Each row was made from one small tree. The marks that hang from a mark follow it in brackets, in the order of their numbers. Every link used is in the known rows. Write each row's tree.
Known rows
K586{K462{K438 K540 K623} K803{K889{K564}}}: [ 45.3  35.7  11.5 -32.7  18.2  21.1  14.8  -0.5 -44.0   0.6 -11.9 -41.9
   0.2  22.4  -6.3  -8.3  22.8 -12.5 -32.8 -13.3  19.5 -35.5  -3.6  25.7
  30.6  25.1   9.5  10.5 -54.7   4.7  35.1  -7.8  -1.3   3.4 -42.6 -13.2
  34.7 -23.8   8.2 -10.5  21.0 -11.1  23.4 -15.8 -29.4 -13.6   0.1  27.0
 -16.3]
K540{K586{K803} K889{K235}}: [ 11.2  21.5  21.8  -9.3 -17.0  -8.6   2.3  -2.0 -14.1  10.8 -45.1 -19.9
 -11.8  19.5 -28.2  11.0 -27.7 -31.0  -2.9 -10.3  13.4 -40.3   8.3  17.7
   1.9  19.7  23.0 -16.1  -6.6 -33.8  25.4  23.9   9.1 -11.2 -17.1  21.2
  38.2 -19.1 -10.5 -11.0  10.9   4.8  14.7  13.8  -3.7 -15.7  26.6  22.8
  -7.8]
K803{K623{K586 K734{K540} K902} K889{K235{K564}}}: [  2.6  19.9  41.0  -5.2 -14.1  55.3   7.2   7.9 -44.8 -57.3 -71.1 -17.5
 -21.0  10.4  -0.1  -7.4  -8.0 -16.7 -19.2  29.6   0.6 -38.6  -0.2  22.0
  -4.8 -31.4  18.4  20.9 -21.8 -22.1  34.3  30.0  25.3  20.3   5.0   8.2
  21.4 -46.0   5.4 -22.3  27.7 -12.2  12.2  30.3 -29.9   1.2 -11.7  18.1
  -5.4]
K462{K438{K803{K889}} K586 K623{K734 K902}}: [ 22.6  23.0  23.4 -14.8 -12.2  45.3  30.2  -6.1 -36.9   1.8 -17.5 -25.2
 -30.3  31.0 -11.7   8.7  42.9  -4.2 -25.0  16.1  -6.0 -26.3   3.0 -22.0
  41.2   0.5  18.0  35.6 -38.6 -13.6  33.2 -18.3   2.8  23.9 -28.6   0.7
  59.8 -15.5  22.7 -19.5  38.7 -31.4  46.1  28.5 -36.3 -27.3 -22.7  15.1
 -23.6]
K889{K235{K540{K586 K803{K623}}} K564{K734}}: [  4.2  14.1   6.9 -17.5 -11.4  -2.9 -19.1   7.6 -25.0   9.8 -55.9 -22.4
 -11.5  -1.8  11.4  21.7 -14.9 -29.1 -30.1  -2.3   9.9 -42.5  -1.9  41.0
   3.9  -3.5   4.6 -10.5  -0.3 -11.5  22.1  17.3  11.8 -16.6  13.4   2.3
  18.8 -25.5   7.5 -30.3  20.1  25.9  15.9  33.7 -13.7   7.2  23.1  16.7
 -12.9]
K462{K438 K586{K803{K623{K902} K889{K235 K734}}}}: [ 16.1  27.9  11.3 -25.2  -2.8  27.6  11.5 -14.3 -35.6  -1.2 -54.5 -22.7
  -4.8  29.5  -8.1  -2.1   1.8 -23.8 -16.0  -0.8   4.3 -25.5  -0.6  27.9
  37.3  14.3  14.6  20.0 -35.0  -7.4  26.5  -0.2   0.0  14.0 -17.9 -12.0
  55.2 -11.0  -2.0 -21.5  22.5 -24.7  22.0   9.0 -44.1 -26.1  -4.3  21.1
 -14.8]
K902{K623{K586 K734}}: [ 30.0  14.4  28.8 -26.1 -11.6  17.8  22.0  -3.3 -25.3 -18.5 -23.4 -16.2
 -24.9 -14.1 -16.0  -6.8   4.3 -25.3   0.9  19.6 -10.0  -7.2  20.4  21.5
  -0.6  -0.8   8.2   7.6  -9.7 -15.0  55.3   2.2   6.5   5.5 -17.4   5.0
  25.1 -33.4   9.4  -8.1  -1.6  -5.8  30.7  23.0 -16.3  -1.5 -15.6  25.1
   6.4]
K623{K586{K462} K734 K902}: [ 16.4  20.0  52.1 -15.5   6.0  24.0  17.2  12.2 -48.2 -41.0 -16.1 -28.2
 -60.2   0.3 -12.9 -10.6   3.9 -33.6  -2.2  27.7 -23.2 -21.0  -3.4   3.8
  -6.2   7.5  19.0  24.6 -13.9 -10.8  53.1  10.2  20.2  21.8 -27.4  20.1
  25.9 -50.1   4.6 -11.0  10.0  -6.3  19.6  25.5 -13.2 -30.5 -17.8  44.3
  25.7]
K586{K462{K438 K540{K235}} K803{K623{K902} K889}}: [ 42.4  28.8  28.1 -29.4  -5.4  33.7  26.8  27.0 -49.9 -22.3 -36.3 -25.0
  -8.9  19.2 -10.5 -26.9   0.1 -20.0 -25.3 -19.2  15.2 -57.7   0.8  28.9
  31.5  21.5  16.5  14.8 -37.0 -14.1  17.2  10.1   4.6  27.5 -34.3  -7.0
  47.2 -31.4   0.4 -12.4  19.0 -12.9  14.3 -12.3 -32.1 -21.4   4.3  26.2
 -11.9]
K462{K540{K803 K889} K623{K734{K902}}}: [  9.3   3.4  25.7  -3.1  -8.5   6.1  32.0   0.5 -26.9  14.3  -8.9 -21.2
 -22.7  10.8  -6.5  28.4   1.5   4.1 -35.7  17.8  20.8 -31.8  24.4 -40.0
  -1.0   5.3  13.3  16.2 -21.9 -41.7  29.6   1.4   3.1 -16.8 -42.1  18.5
  50.7 -23.6  28.3 -24.9  37.5 -10.5  46.8  20.5 -31.3  -4.1   1.1  13.8
 -36.7]
K540{K586 K889{K235 K564 K734{K902}}}: [-10.6  13.5   5.1  -3.5  13.8  -5.2 -10.7 -19.5  -7.7  17.7 -78.1 -18.2
  -3.8   7.8 -21.0  39.2 -34.0 -31.6   1.6  12.5  16.5 -38.3   6.8   8.1
 -28.0  20.1  19.5 -15.3  -7.4 -37.5  35.1  24.3  14.2 -34.2 -14.6  28.9
  28.3 -14.1 -16.8 -19.3  32.8   9.4  14.3  28.5 -14.9  -3.3  38.2  22.4
 -13.9]
K902{K623{K586{K803} K734}}: [ 37.3  21.2  32.7 -26.5  -9.4  13.5  16.1  -2.6 -31.7 -26.4 -21.4 -23.5
 -31.3  -2.5 -19.0 -10.2   7.6 -28.3  -6.9  12.8 -13.9 -10.7  20.6  33.7
   4.1   4.0   9.7   6.2 -16.0 -14.9  61.5   8.3  14.5  11.5 -22.1   1.7
  26.3 -35.5   9.2  -8.4  -1.1 -14.7  34.0  16.8 -18.4  -9.0 -11.8  28.1
  10.2]
K438{K462{K623{K902}} K803{K889}}: [ 20.5   4.4   1.8   0.3 -25.7  16.0   9.2  16.8 -22.5  11.2 -23.2  -8.5
  -5.0  11.9 -12.9  -4.0  37.1  -2.3 -26.3   9.9  15.2 -44.9  -1.8  -6.4
  12.1 -24.6  30.2  11.3   0.4 -13.9  36.9 -12.7  41.5  26.4 -14.3   1.2
  17.2 -10.4  10.7  -6.8  22.8 -23.3  16.4  21.9  -9.7 -18.1  22.1  24.5
 -21.9]
K462{K438 K623{K734 K902}}: [ 20.2  18.6  30.4 -20.2   3.9  31.8  29.4   2.1 -37.2  -1.4   5.2 -23.8
 -32.7  11.8  -4.2   3.5  23.3  -0.7 -13.4  26.7 -19.7 -22.3   3.5 -21.3
  28.7   4.4   6.9  26.6 -21.0  -8.5  36.0 -21.3   0.6  -3.8 -26.9  13.4
  45.2 -19.6  18.4 -18.5  19.1 -15.3  35.6  12.2 -35.5 -20.1 -22.7  31.7
 -18.6]
K623{K586 K734 K902}: [ 10.9  13.2  52.9  -8.2  -1.8  18.6  13.9   7.1 -38.3 -31.0 -16.3 -22.3
 -61.6  10.8  -8.6   2.7   8.3 -20.2  -0.5  37.8 -30.4 -17.1   4.4  -5.8
  -5.3  -8.5  12.9  26.1  -4.5 -11.2  46.6  13.6  20.3  17.4 -21.4  15.0
  33.4 -42.3   2.9 -17.1  16.4 -14.6  21.0  32.8 -19.4 -25.8 -16.7  38.0
  19.4]
K586{K462{K540 K623{K734{K902}}}}: [ 19.6  25.4  15.6 -18.6  15.1   9.7  25.5  14.7 -39.2  -4.7   0.4 -23.2
 -12.9 -11.1  -6.4   2.1  15.8 -23.5 -28.1  13.5  10.8 -21.2   4.7  -4.8
   3.5  10.8  21.6  14.7 -29.7 -17.0  47.4 -17.5  -1.0  -7.2 -36.6  18.5
  20.3 -28.4  23.3 -13.4   4.1  -0.9  31.2  -2.3 -13.6  -7.6  -7.3  25.5
 -12.9]
K564{K235{K540{K803}} K734{K902}}: [ -3.6  -6.1  20.0 -13.6 -16.6 -20.7  -2.0  39.7 -30.9  -8.6 -36.3  -6.5
 -22.2 -12.6   7.5  14.8  -8.9 -34.4 -41.4  15.3  -6.8  -9.8  -7.9  13.0
  -6.7 -14.2  10.0   3.2  11.5 -20.9  27.4   6.5  15.2  -7.7   4.8  -5.3
  15.8 -29.7  16.2 -45.2   3.1   6.7  26.0   8.0 -11.2  11.6  10.4  25.9
 -12.7]
K564{K235 K734{K540{K586 K803{K623} K889}}}: [  3.8 -14.5  21.4 -20.6 -26.6  -2.3  22.2  34.3 -17.0  -3.2 -54.6 -10.6
  -4.8   8.0  -2.5  10.8 -35.4 -22.3 -27.0   3.2  12.6 -24.4   2.9   8.7
 -17.3  11.2   1.7  -7.5  -0.1 -35.7  21.7  31.5  24.2 -13.2   3.9  -4.6
  24.8 -25.3  10.7 -40.1  14.0   5.1  39.0  27.1  -7.1   4.3   7.1  20.6
  -6.6]
K623{K586 K734{K540}}: [ 13.1   9.2  27.0 -12.9   2.3  20.9  14.8   5.0 -22.3 -21.0 -26.9 -20.3
 -47.9   8.2  -4.9   4.9   4.9 -16.0  -8.0  44.0  -9.9 -10.8  12.3  -0.9
 -23.0  -6.2   4.8  12.7 -13.6 -15.9  45.7   9.9  22.6   0.0 -14.3  13.8
  24.7 -35.6  17.2 -13.5   9.4 -14.0  15.9  26.0 -24.3 -13.8 -21.8  23.6
  16.9]
K235{K564{K734{K540{K586 K803}}}}: [-15.3  -3.3  17.4 -27.4 -10.2   5.4  -2.2  21.3 -25.0  -1.0 -22.7 -14.0
 -12.4   7.8  -2.0   7.1  -8.0 -39.5 -19.1  19.4  15.6 -10.5   2.0   5.0
  -8.3  -8.3   6.3 -11.2  -1.7  -8.6  28.7   1.4  23.5 -16.7   0.8  12.7
   7.4 -21.9   9.9 -30.7   6.2  -3.3  16.1   1.3   4.8  18.6   0.4  13.5
  -1.5]
K889{K235 K564{K734{K902}}}: [ -5.9  -1.1   4.8 -10.0  21.2  -1.1 -33.9  -7.9 -18.6   9.9 -42.2 -14.2
   0.1 -11.9   5.7  39.1   9.3 -35.9 -14.0  17.0  -6.3 -20.6  -6.0  31.5
 -10.8  -4.7  11.2 -12.1   1.0 -11.4  43.2  -9.0  20.9 -29.8   3.6  -4.7
   1.3 -23.6  -7.3 -32.8  14.0   4.5  26.6  14.6 -14.4   2.6  18.1  29.9
   1.5]
K902{K623{K586{K803{K889}} K734{K540{K235}}}}: [ 32.7  18.0  31.1 -22.6 -15.7  27.9  20.1  -2.0 -33.2 -33.6 -44.5 -23.6
 -37.6   3.4 -25.3  -4.0  -1.2 -17.2 -17.6  14.9  -0.7 -21.3  25.6  28.2
  -6.5   2.7   9.9   7.0 -16.2 -30.1  53.6  20.1  22.1  14.3 -18.0   0.4
  30.2 -37.3   8.6 -13.4   7.2 -20.1  31.6  17.4 -30.6   0.6  -5.3  13.6
   5.9]
K803{K623{K586 K734{K540} K902} K889{K235 K564}}: [ 10.8  21.5  34.6  -5.0  -1.3  50.5  -1.4  -3.5 -37.6 -43.8 -74.2 -21.8
 -23.0  15.1   2.7   4.0  -4.7  -3.6 -18.0  30.1  -1.5 -45.4   0.8  30.2
 -11.7 -21.5  10.3  18.2 -19.9 -23.5  37.5  36.6  31.4  14.5   0.2  -2.0
  24.2 -41.0  -2.6 -22.7  40.3  -8.4  20.4  40.6 -39.1  -4.8  -4.8  20.4
   0.2]
K235{K540{K889} K564}: [ -8.8  23.0  16.9 -20.7 -28.4   9.8  -1.6  18.2 -26.8  -3.8 -17.1 -11.7
  -8.0  -6.9  -4.0  -6.2 -19.5 -47.1  -7.8  16.8  20.6 -22.8  -0.4  -3.4
  -2.9 -18.9  17.3   1.3  -4.5  -6.6  25.2  -6.1  -5.3 -10.5  -6.2  29.1
  22.5 -20.9  20.3  -3.8   5.3  12.3 -23.4 -13.5  -0.4  22.8   4.6  14.9
 -26.5]
K586{K462{K540} K803{K889}}: [ 32.0  28.5  19.9 -21.1   6.6   1.3   7.4  18.1 -37.5  -6.1 -14.8 -25.8
  -1.1   9.8 -10.9 -20.1   4.8 -29.7 -22.4  -6.6  19.4 -26.1  -1.9  26.8
  13.0  12.3  20.6   6.9 -26.5  -5.9  33.8   1.1   4.1  17.8 -33.1  -9.0
  20.7 -30.8  -0.4 -10.4   1.2  -5.8   3.5 -23.7 -14.2  -6.9   9.1  25.0
   1.1]
K586{K462{K438 K540{K235{K564} K803} K623{K734}}}: [ 34.1  12.2  15.9 -28.0   1.7  27.4  36.6  12.7 -45.0  -0.2  -3.6 -30.2
 -24.8   3.5  -1.3   3.9   9.7 -15.6 -29.3  -8.7  11.3 -44.0   6.3  -9.2
  26.0  23.4   5.9  14.7 -41.1  -5.0  17.8 -20.3 -10.7  -5.0 -32.5  16.6
  41.3 -31.8  30.9 -20.4  15.1   0.4  32.6  15.0 -26.5 -14.5 -10.8  23.6
 -24.5]
K540{K586 K889{K235 K564{K734}}}: [  1.7   2.1  18.7  -9.9  -7.7  -1.4  -5.4  -5.1  -9.5  20.2 -54.9 -21.3
   1.5   6.3 -14.9  29.9 -26.5 -30.7   4.1  -3.6  17.3 -34.9   5.6  14.6
 -10.3  20.6  13.8 -18.8  -6.3 -27.6  28.0  20.9   8.6 -25.1  -5.4  13.1
  26.8 -22.0  -9.8 -18.3  24.7  17.6  22.4  29.9   1.4  -2.5  23.7  23.3
  -4.6]
K623{K734{K540{K586 K889{K235}} K902}}: [ -9.5  10.5  20.1   2.7   5.7  19.5   6.7   7.5 -11.9  -8.9 -51.4 -11.5
 -30.2   3.6 -20.4  22.8 -15.8 -20.6 -17.7  40.6  13.1 -24.2  13.2  -9.8
 -33.1   3.1  23.0  -4.2  -0.5 -57.7  36.6  10.6  27.0 -21.8 -16.9  37.6
  27.8 -25.8  14.5 -18.3  21.9  -3.0  22.1  15.4 -22.8  -0.8   3.8  13.9
  -8.1]
K734{K540{K586 K889} K902}: [-25.7  13.3   8.9 -16.0  -5.2   8.1   9.8   7.8  -4.8   7.3 -49.2  -2.6
 -21.3   9.7 -31.8  17.4 -23.1 -24.0 -17.7  37.2  34.1 -21.5  12.6 -15.0
 -39.5   5.9  21.6 -18.2   8.3 -59.2  30.8  16.5  32.3 -33.3 -29.2  36.0
  32.4  -6.1  -2.6 -13.9  21.1  -7.4  16.8  -7.9 -10.5  10.4  15.7   4.8
 -13.1]
K564{K734{K540{K586 K803{K623{K902}} K889{K235}}}}: [-13.2  -9.2  25.7 -17.6 -20.6  13.1  11.1  15.6 -20.9   4.5 -55.8 -15.8
 -15.4   6.2  -9.7  14.4 -31.2 -25.9 -23.9  12.1  21.4 -31.1   9.0  -1.5
 -14.3  14.0  11.6  -7.1   6.9 -43.9  27.1  22.4  29.8 -15.4  -3.4   7.9
  30.0 -26.0   3.9 -30.3  22.6   2.3  27.9  20.4 -15.0   1.1  13.9  15.6
  -3.9]
K564{K235 K734{K540{K803} K902}}: [-10.5 -18.0  13.0 -16.6  -1.2  -9.2   0.3  28.9 -20.8  -6.2 -40.9  -5.1
 -18.3  -3.7   2.3  24.9  -7.8 -27.7 -41.3  25.9  -3.1  -5.2  -5.6   6.8
 -25.3  -5.5   4.9  -4.3  11.9 -31.0  33.3   5.6  34.7 -21.7  -0.3  -9.7
   9.5 -24.8   9.5 -50.9   6.2  -7.9  40.1   8.3 -17.1   9.5   7.4  24.0
  -1.4]

Which tree is each row?
[ 25.8   1.4  -0.6 -16.3   2.9  20.4   4.8   8.6  -6.6  21.0 -38.8  -6.2
   2.4  11.4  -0.4  -5.8  21.3 -15.7   2.8  20.1  -4.0 -29.1   0.8  -4.6
  14.1  -3.4   5.1   6.4 -12.8  -0.8  16.8 -18.7   5.2   8.7  -9.6  -8.4
  32.1 -13.3   0.4 -13.6  19.2 -14.3  -3.1   2.9 -32.0 -11.1   2.8  22.9
 -11.5] -> K462{K438{K803{K889{K734}}}}
[ -1.9   5.2  13.7 -16.3 -10.9 -11.1   9.3   6.0 -15.4   4.1 -77.1  -7.3
  -5.9  23.4 -11.9  16.4 -50.3 -13.7 -11.7   2.6  23.1 -52.9  10.9  10.9
 -22.9  17.0   4.3 -14.3  -7.9 -44.9  17.8  55.1  28.2 -18.3 -15.7  20.4
  38.7 -11.4 -11.8 -33.5  48.5   5.6  41.4  41.9 -15.5  -3.2  30.9  20.1
 -24.9] -> K540{K586 K803{K623} K889{K564{K235} K734{K902}}}
[ 26.5   9.4  -2.7  -8.2 -10.6 -11.5  18.4  19.3 -12.1  25.5 -19.1 -19.0
  -5.6  16.2 -10.4   5.6   8.9 -14.4 -24.5  -2.7  27.3 -29.5   7.2  15.9
   3.2   3.8  20.3  -2.1  -4.2  -9.5  26.2  -6.2  20.7  -1.3 -27.9   8.6
  28.9  -7.8  14.7  -4.5   4.0  -6.2   6.8  16.0  -3.5 -19.9  21.3  26.8
 -11.2] -> K438{K462{K540{K586{K803}}}}
[ 19.6 -11.4  -2.3  -8.3 -26.6   2.2  26.1  15.4  -9.4  29.6 -25.8  -7.5
   8.3   3.9  -1.5   1.1 -10.1  -5.6 -19.7  -1.8  42.9 -42.2  13.4  -2.8
  -2.7   3.6  14.3   0.8   0.1 -22.7  15.8  -4.8  20.6  -4.0 -25.9   5.6
  37.1  -9.1  21.1  -4.9  20.6  -1.5  10.6  24.0 -16.5 -15.1  17.3  25.4
 -26.5] -> K438{K462{K540{K803{K623} K889}}}
[ -9.4  -4.7  15.9  -9.8 -12.2 -15.5   4.2  -6.9 -16.4  21.8 -70.0  -9.8
 -34.7  24.8 -28.6  37.7 -47.8 -11.0  -3.1  -1.0  26.4 -62.9  25.0 -12.5
 -23.8  28.7   7.6 -18.7   2.1 -51.3  10.1  47.7  25.6 -20.0 -22.4  33.5
  49.0 -11.4 -20.0 -32.6  49.9   1.1  36.3  41.5 -18.5  -6.1  46.1   9.8
 -20.0] -> K540{K235 K586 K803 K889{K564 K734{K902}}}
[ 16.9  23.0  18.1 -14.8 -15.4  -3.7  33.0   0.7 -36.0   9.7 -34.0 -35.3
 -13.5  30.2 -20.4  31.9 -14.4 -18.3 -25.5 -17.1  21.0 -49.2  24.3 -16.7
   8.9  19.7  17.7   6.4 -42.5 -20.9  29.7  20.3  -8.1 -14.1 -31.8  25.3
  49.6 -17.0  11.3 -20.6  24.6 -13.5  28.7  20.3 -11.1  -5.5  26.6  10.3
 -34.6] -> K462{K540{K235{K564} K586{K803} K889{K734}} K623}
[ 23.5  32.7   8.2 -24.8 -19.4  -7.1  31.7 -10.7 -41.3  20.3  -0.4 -30.4
 -23.7  30.8 -13.5  32.6  20.9 -12.3 -41.1 -19.9  12.3 -30.3  19.6  -0.8
  34.7  12.4  15.7  19.9 -40.9  -8.8  33.0  -4.2 -13.0  -0.4 -38.4  -3.1
  58.6  -5.0  16.2 -24.9  10.5 -26.7  50.7  16.5 -21.1 -19.6   5.3   5.0
 -25.5] -> K462{K540{K235} K586{K803} K623}
[-19.9  12.5  18.1 -20.9 -13.7   3.0 -14.0  33.1 -37.2 -15.4 -22.1 -10.9
 -13.0 -15.7   4.1   1.3   1.8 -55.8 -26.0  27.5  10.5  -5.9  -3.7  10.0
  -3.1 -28.2  19.8   0.1  -2.0  -5.1  37.6 -11.8   8.7 -10.4   3.5  20.3
   5.4 -27.0  22.2 -21.6   0.6   2.8  -5.2 -19.6   4.0  28.5   1.1  15.9
 -16.1] -> K235{K540 K564{K734{K902}}}
[ -4.3   1.6  13.6 -11.5  -2.4  10.4  -8.8 -19.1 -21.7  10.7 -65.0 -15.1
  -4.9   8.3   1.5  22.2 -41.4 -19.5  -7.2   6.4   9.2 -58.0   4.9   5.5
 -13.0  14.2   5.2   1.2   0.3 -30.6  26.7  24.7  22.4 -17.1  -9.2   7.9
  33.8 -20.2 -10.6 -27.8  44.3   6.5  18.4  38.8 -39.2 -10.1  32.0  29.2
 -19.2] -> K540{K803{K623{K902}} K889{K235 K564 K734}}
[ 28.6   9.9  24.2 -23.9  -9.1  26.1  16.6  -7.0 -24.7 -26.3 -47.9 -21.7
 -29.9  -0.4 -11.0   6.2  -5.9 -10.5 -22.6  21.0  -1.3 -14.9  12.5  27.7
 -16.6  -3.5  -1.9   7.7 -10.4 -23.1  47.1  20.1  22.2   1.3 -13.2  -9.1
  24.1 -35.9  10.2 -24.0  17.3  -4.8  36.4  35.6 -31.8  10.2  -8.0  17.6
   0.7] -> K902{K623{K586 K734{K540{K803{K889{K564{K235}}}}}}}
[  4.4   6.7   7.8 -10.3  -0.2   5.5 -14.3 -18.3  -7.6  21.6 -34.6 -12.9
   5.5  -2.7  -6.3  25.7 -17.1 -26.7   7.7   7.2   8.8 -36.1   0.5   9.4
 -11.3   7.4   9.9  -9.6  -1.2 -17.8  29.7  -1.1   5.5 -26.8 -10.0   6.9
  23.0 -17.0  -8.1 -11.8  19.0  12.1   7.7  16.5 -16.3  -2.9  19.2  28.0
 -10.3] -> K540{K889{K235 K564}}
[ -5.8  -8.3   9.2 -10.6   6.2 -14.5  -8.3  -9.2 -13.4  15.0 -51.7  -9.4
 -11.4  10.0  -4.6  30.9 -34.1 -19.1 -10.2  16.1   8.0 -34.0   3.2  -5.6
 -29.1  13.6   1.6  -5.0   1.6 -31.2  27.3  21.5  24.4 -25.4 -18.8   6.5
  28.5 -15.6  -8.2 -35.9  39.4  -0.3  27.4  26.0 -29.5  -1.2  29.1  29.8
 -17.5] -> K540{K803 K889{K564{K235} K734{K902}}}
[ -6.0   4.8  20.7 -29.3  -3.7  11.9  10.9  16.6 -25.3 -11.2 -52.6 -20.1
 -10.2  -8.9 -33.6   4.3 -18.9 -48.3 -28.1  13.0  31.6 -10.1  14.6  17.3
 -26.0  29.7  24.9 -18.9  -7.1 -54.3  59.2  12.4  35.3 -19.3 -24.9  14.8
  17.9 -26.3   6.0 -16.6   9.4  -8.5  36.7 -15.9  -3.7  11.4  12.3  15.8
   2.6] -> K564{K734{K540{K586{K462 K803} K889} K902{K623}}}
[ 14.6   6.4  24.8 -23.0  -5.5  -4.7  10.9  18.7 -21.8   1.6 -43.2 -23.1
   1.3   3.0 -18.2   6.8 -32.5 -39.8   1.9 -12.6  18.8 -31.4  -5.4  20.9
 -13.8  34.9  12.8 -15.2 -16.9 -22.5  33.3  27.1  10.3 -12.7 -15.2  12.1
  19.7 -27.6  -5.4 -17.3  17.8  21.7  29.6  20.9  15.2  -4.9  14.4  33.1
   2.9] -> K540{K586{K462} K889{K564{K235 K734}}}
[  2.4  14.9  43.9 -11.2   3.1  30.9  14.8   5.0 -33.6 -32.6 -26.1 -25.7
 -67.9  14.0  -9.5   9.7   4.4 -18.9 -14.7  50.0 -21.8 -15.0   4.2 -10.8
 -23.5  -6.7  10.9  24.5  -3.0 -21.4  50.0  13.1  31.8   5.9 -22.5  16.9
  31.6 -39.9  10.3 -17.7  18.3 -18.1  15.6  28.2 -29.1 -18.7 -16.7  29.7
  20.1] -> K623{K586 K734{K540} K902}
[  8.0 -11.5  25.4 -13.8 -31.2 -15.9   9.1  35.3 -26.0   1.1 -33.9 -13.3
 -12.1  -9.7   7.3   9.2 -26.4 -32.2 -26.2   1.5  -0.1 -16.3  -4.1   4.2
  -2.4   0.0   5.2   6.1   5.8 -17.1  22.1  11.1   2.2  -3.8   6.7  -9.1
  24.3 -33.3  19.7 -35.9   5.1  15.9  16.1  17.0 -10.1   7.5   9.4  28.5
 -13.0] -> K564{K235{K540{K803 K889}} K734}
[ 29.2  19.4   8.3 -23.9  13.2  28.2  18.5  16.4 -32.7  -5.9  -8.5 -17.5
 -17.6  -5.2 -10.0 -11.4  31.8 -26.3 -17.8  14.7  -2.2 -32.9  -1.9  -1.2
  15.1  14.2  18.9   6.5 -31.5 -14.3  42.8 -27.4  12.1   1.6 -28.8  19.9
  23.4 -25.2  22.9  -7.9  11.9  -9.7  32.5   0.4 -18.1 -22.7 -13.7  31.5
 -11.6] -> K586{K462{K438{K803} K623{K734{K902}}}}
[  4.0   9.8  25.0  -4.9 -15.2  33.0  15.1  28.9 -29.7 -30.9 -55.4   7.8
  -5.3   3.8  -6.7 -15.5  -9.0   2.9 -13.8  33.8  20.4 -39.5  20.2   8.1
  -9.3 -24.8  16.1   7.3  -9.1 -46.4  23.7  26.3  27.1  16.8  -1.3  12.0
  23.2 -24.2   5.9 -23.2  25.9 -16.6  27.4   5.0 -30.4  11.6  -7.5   2.4
 -18.1] -> K803{K623{K734{K540{K235} K902}} K889}
[ -3.4  17.8 -16.8 -17.4  35.4   1.2 -20.9 -24.0 -14.7  17.8 -72.6 -30.0
 -16.3   5.4  -1.0  38.0 -25.8 -30.9 -24.6  14.9   9.1 -37.4  -6.6  26.4
 -30.5  22.7   4.0 -10.1  -5.4 -15.3  37.2   8.3  24.9 -37.1  -3.8  12.2
   8.0 -18.1  -5.5 -30.5  19.4  14.9   4.8  32.8 -34.6  -1.9  36.5  21.3
   0.5] -> K889{K235 K564 K734{K540{K586{K462} K803}}}
[  5.0   8.6  20.6 -10.8  -2.5   7.7  14.2  16.4 -15.3   1.8 -21.3 -12.7
 -40.6  15.0  -8.1   5.3 -10.2  -7.0 -18.2  34.7   6.5 -21.7  14.1  -7.7
 -15.4   0.1   4.7   1.2   5.1 -33.1  24.9  11.0  24.9  -6.6 -12.8  23.3
  27.0 -22.4  17.0 -24.4  14.7  -1.3  22.6  22.0 -22.3  -1.8  -5.2  11.5
   0.2] -> K623{K734{K540{K586 K803}}}
[ 31.5  24.4  30.7 -35.8   8.1  33.0   1.2  21.6 -51.3 -28.8 -35.2 -27.4
   0.4  15.9  -5.4 -35.5   3.3 -29.6 -15.1  -7.1   9.9 -41.3  -9.7  48.7
  25.5  21.3  12.4   4.9 -35.2  -5.2  38.0  12.5  24.7  23.6 -21.3 -13.3
  23.8 -32.2  -6.1 -13.8  24.1 -11.8  23.6 -16.3 -22.1 -16.9  -3.9  36.8
   3.5] -> K586{K462{K438} K803{K623{K902} K889{K564{K734}}}}
[ 14.6   7.4  23.7 -22.5 -15.7  35.8  15.7 -16.0 -23.9 -23.9 -48.9 -24.4
 -29.5  -9.7 -17.6  10.6 -15.3 -31.5 -17.8  18.3   6.6 -19.0  18.0  15.1
 -18.0   3.5   8.9   0.8 -11.6 -30.9  49.8   6.7  17.3 -12.0 -14.3  13.4
  27.5 -39.4  19.1 -13.6  11.9  -2.8  25.8  31.5 -27.0   7.3  -6.1  17.9
  -4.1] -> K902{K623{K586 K734{K540{K803 K889{K235{K564}}}}}}
[ 18.4  15.3  13.5 -25.1  -3.2  23.8  17.3   3.0 -16.3  -6.3 -19.2 -11.0
 -12.5 -17.4 -13.8  -2.5  -0.8 -23.3 -12.0  30.1   2.2  -6.1  18.1  12.9
 -11.1  -0.1   8.2   3.5   3.3 -28.5  53.1 -13.1  13.0  -9.5 -14.4   8.4
  16.4 -21.6  18.3 -11.4  -4.6  -2.7  22.5   3.3 -25.3  15.2  -9.6  14.4
  -3.2] -> K902{K623{K734{K540}}}
[-13.2  -2.8  21.6 -17.6 -29.5  -2.7  17.0  -0.2 -25.6   2.1 -71.8  -7.8
 -27.3  11.8 -37.0  23.4 -52.6 -30.0  -7.2  -6.7  31.3 -52.7  28.5 -10.9
 -15.9  20.8  16.6 -18.7  -1.1 -52.5  14.8  38.0  18.0 -16.0 -18.8  42.6
  44.7 -17.3 -10.2 -29.9  33.9  -1.8  33.3  30.2  -9.0  10.1  39.4   4.7
 -29.5] -> K540{K235{K564} K586 K803 K889{K734{K902{K623}}}}
[ 20.6  13.6  55.4  -8.9   1.2  26.6  25.0  11.6 -49.2 -34.4 -26.9 -33.4
 -58.7  10.4  -8.5  -4.0   1.8 -18.5 -19.0  21.4  -7.2 -27.3   1.0  -5.6
  -2.9   6.0  16.2  32.1 -19.7 -15.7  37.4  18.3  14.6  27.8 -35.6   8.3
  38.7 -55.3   8.0 -18.8  26.1  -5.9  19.4  31.6 -25.8 -24.1 -11.5  34.7
  14.6] -> K623{K586{K462{K540{K803{K889}}}} K734 K902}
